Here is a tiny trained network, its code and every weight. The questions are about switching its units off for an input and a class, where a switched-off unit gives its printed mean instead of its output.

import numpy as np


def w(rows, s, z=0):
    codes = np.array(rows[::2]) - 128.0
    scale = np.full(codes.shape[1], s)
    scale[-1] = z or s
    return codes * scale


def norm(h):
    return h / np.sqrt((h * h).mean(-1, keepdims=True) + 1e-5)


def f(y):
    return np.maximum(y, 0)


def log_softmax(a):
    a = a - a.max(-1, keepdims=True)
    return a - np.log(np.exp(a).sum(-1, keepdims=True))


def net(x, mask):
    res = np.array(x, float).reshape(1, 7) / 4 @ E
    u = 0
    for l in range(3):
        y = f(norm(res) @ A[l][:, :-1].T + A[l][:, -1])
        res = res + np.where(mask[u : u + 10], y, B[l][:, -1]) @ B[l][:, :-1]
        u += 10
    return log_softmax(norm(res)[-1] @ U[:, :-1].T + U[:, -1])


A, B = {}, {}
E = w([
[88,41,121,212,32,76,2],'x0',
[162,198,228,227,72,76,226],'x1',
[125,132,128,130,133,130,124],'x2',
[132,126,127,129,131,126,130],'x3',
[100,153,139,132,132,141,113],'x4',
[202,208,31,184,127,141,105],'x5',
[129,129,128,127,126,131,129],'x6',
],0.0036)
A[0] = w([
[141,88,120,165,112,130,82,97],'L0N1',
[184,173,94,163,137,127,91,158],'L0N2',
[136,122,202,254,66,120,148,4],'L0N3',
[89,148,143,47,187,168,196,84],'L0N4',
[77,90,185,88,105,79,112,146],'L0N5',
[111,152,170,114,123,155,142,49],'L0N6',
[137,111,186,235,92,130,139,13],'L0N7',
[147,210,216,178,97,90,245,68],'L0N8',
[88,105,193,116,138,98,153,120],'L0N9',
[117,163,166,120,104,178,114,132],'L0N10',
],0.0055,0.003)
B[0] = w([
[99,123,130,153,65,148,113,171],'L0N1',
[153,130,87,146,140,205,128,197],'L0N2',
[131,185,58,2,221,18,97,209],'L0N3',
[191,121,140,116,49,14,102,217],'L0N4',
[75,98,88,139,152,164,211,194],'L0N5',
[168,94,145,131,140,120,133,142],'L0N6',
[67,194,94,49,163,64,120,183],'L0N7',
[168,59,172,213,146,218,126,254],'L0N8',
[147,132,204,167,77,133,48,183],'L0N9',
[158,77,104,125,132,99,167,146],'L0N10',
],0.0047,0.0049)
A[1] = w([
[94,121,148,33,155,40,176,58],'L1N1',
[128,107,196,43,135,80,165,117],'L1N2',
[105,63,214,142,154,216,133,145],'L1N3',
[133,209,82,107,135,82,126,6],'L1N4',
[205,74,92,80,85,98,121,86],'L1N5',
[127,131,102,27,146,213,168,47],'L1N6',
[117,121,99,58,146,202,150,28],'L1N7',
[38,79,141,66,126,55,159,118],'L1N8',
[86,94,84,111,106,130,52,111],'L1N9',
[119,99,254,49,126,78,157,136],'L1N10',
],0.0059,0.0023)
B[1] = w([
[150,178,144,139,207,221,40,203],'L1N1',
[110,144,180,161,148,109,46,218],'L1N2',
[174,83,64,148,11,61,225,202],'L1N3',
[113,106,77,62,63,134,188,167],'L1N4',
[70,184,132,118,150,164,88,184],'L1N5',
[101,167,171,139,134,3,119,171],'L1N6',
[154,140,160,160,91,1,112,158],'L1N7',
[104,120,179,17,240,191,102,223],'L1N8',
[182,132,164,191,85,196,179,219],'L1N9',
[123,124,134,205,89,56,21,255],'L1N10',
],0.005,0.0047)
A[2] = w([
[73,60,125,168,117,100,60,144],'L2N1',
[131,207,40,105,99,3,104,80],'L2N2',
[80,18,140,93,86,157,190,2],'L2N3',
[150,191,82,114,180,108,163,150],'L2N4',
[32,24,153,98,120,194,217,57],'L2N5',
[154,153,55,45,176,196,111,201],'L2N6',
[56,144,157,106,175,64,85,74],'L2N7',
[196,219,39,89,117,55,177,108],'L2N8',
[143,144,165,185,115,106,91,132],'L2N9',
[198,138,105,122,171,236,242,52],'L2N10',
],0.005,0.0024)
B[2] = w([
[163,171,97,101,170,158,154,249],'L2N1',
[45,130,114,83,84,92,158,242],'L2N2',
[89,62,143,87,158,167,172,154],'L2N3',
[108,88,114,121,132,132,188,212],'L2N4',
[142,90,143,51,160,170,199,163],'L2N5',
[131,107,184,177,41,103,150,250],'L2N6',
[141,166,118,126,164,121,97,221],'L2N7',
[48,147,86,96,92,94,178,252],'L2N8',
[131,107,100,81,121,115,112,226],'L2N9',
[99,162,139,110,253,151,78,185],'L2N10',
],0.0066,0.0034)
U = w([
[98,153,183,87,189,91,5,189],'0',
[47,178,68,106,77,74,171,241],'1',
[205,84,207,218,93,64,142,92],'2',
[162,181,122,199,227,169,219,2],'3',
[98,37,148,81,153,221,149,72],'4',
[154,120,73,202,61,212,64,68],'5',
],0.013,0.0019)

Each question gives the input, the list of numbers given to net, and the class t.
The units are the neurons (one row each of A and B). Each row of codes is followed by its name. A weight is (code - 128) times the scale printed after its matrix; where a second scale follows, it is the last column's (A, B and U).
mask holds one flag per neuron, layer by layer. A switched-off neuron (its flag False) gives its mean, the last column of its row in B, instead of its output. The means were averaged over made-up inputs and are rounded, as every weight is.
A unit's drop is (log p(t) with every unit on - log p(t) with that unit switched off) / (log p(t) with every unit on - log p(t) with every unit switched off).
The circuit of an input: a set's keep is (log p(t) with only the set's units on - log p(t) with every unit switched off) / (log p(t) with every unit on - log p(t) with every unit switched off). Starting from the 12 units with the biggest drops (on a tie, the unit counted first), units are removed one at a time, each time the one whose removal leaves the highest keep (on an exact tie, the one counted first), for as long as the keep stays at least 0.8.
units of the circuit, in order: the units of the circuit, biggest drop first
k most important neurons: the k neurons with the biggest drops, biggest first
k most important neurons of layer l: the k neurons of layer l with the biggest drops, biggest first
drop when u is switched off: that unit's drop, to one decimal
input [2,-8,-8,6,-6,1,0], class 5: most important neuron -> (L1N9)
input [3,0,-7,8,-8,3,-4], class 5: units of the circuit, in order -> (L0N4, L0N2)
input [0,-3,6,-2,1,7,-7], class 1: units of the circuit, in order -> (L0N8, L2N2)
input [5,0,7,1,6,-7,4], class 4: units of the circuit, in order -> (L0N5, L2N5)
input [1,7,3,0,-4,0,7], class 0: units of the circuit, in order -> (L0N3, L1N3)
input [0,1,-3,7,-6,2,4], class 3: 2 most important neurons -> (L1N10, L2N10)
input [3,0,-2,2,1,-2,-4], class 4: 4 most important neurons -> (L0N5, L0N4, L0N1, L1N9)
input [-3,0,2,3,-7,5,5], class 1: 3 most important neurons -> (L0N8, L2N8, L1N9)
input [-7,4,-8,-2,-6,0,8], class 2: 3 most important neurons of layer 0 -> (L0N4, L0N2, L0N5)
input [5,8,5,-5,1,1,-5], class 1: 2 most important neurons -> (L0N3, L1N4)
input [1,2,3,-2,-5,-5,6], class 0: 3 most important neurons -> (L0N3, L1N10, L1N8)
input [1,4,-6,8,2,-5,5], class 0: 2 most important neurons -> (L0N3, L0N7)
input [1,4,-1,-2,-5,7,3], class 1: 2 most important neurons -> (L0N3, L2N8)
input [-1,2,-7,-5,7,6,-5], class 3: 2 most important neurons -> (L1N10, L2N10)
input [1,4,-4,1,-1,6,8], class 1: most important neuron -> (L0N3)
input [-1,7,8,-1,6,2,2], class 3: 2 most important neurons of layer 0 -> (L0N8, L0N3)
input [5,-8,-7,-1,4,0,7], class 4: 3 most important neurons of layer 1 -> (L1N10, L1N1, L1N2)
input [3,4,2,-2,-6,-2,-6], class 0: drop when L0N3 is switched off -> 0.2
input [-5,7,-8,-8,7,-3,-6], class 2: drop when L0N8 is switched off -> 0.6
input [8,7,6,2,-1,5,8], class 1: drop when L0N3 is switched off -> 0.1
input [8,-3,4,-4,-3,-6,5], class 4: drop when L2N6 is switched off -> 0.0
input [-5,3,-2,7,6,-3,6], class 2: most important neuron -> (L0N8)
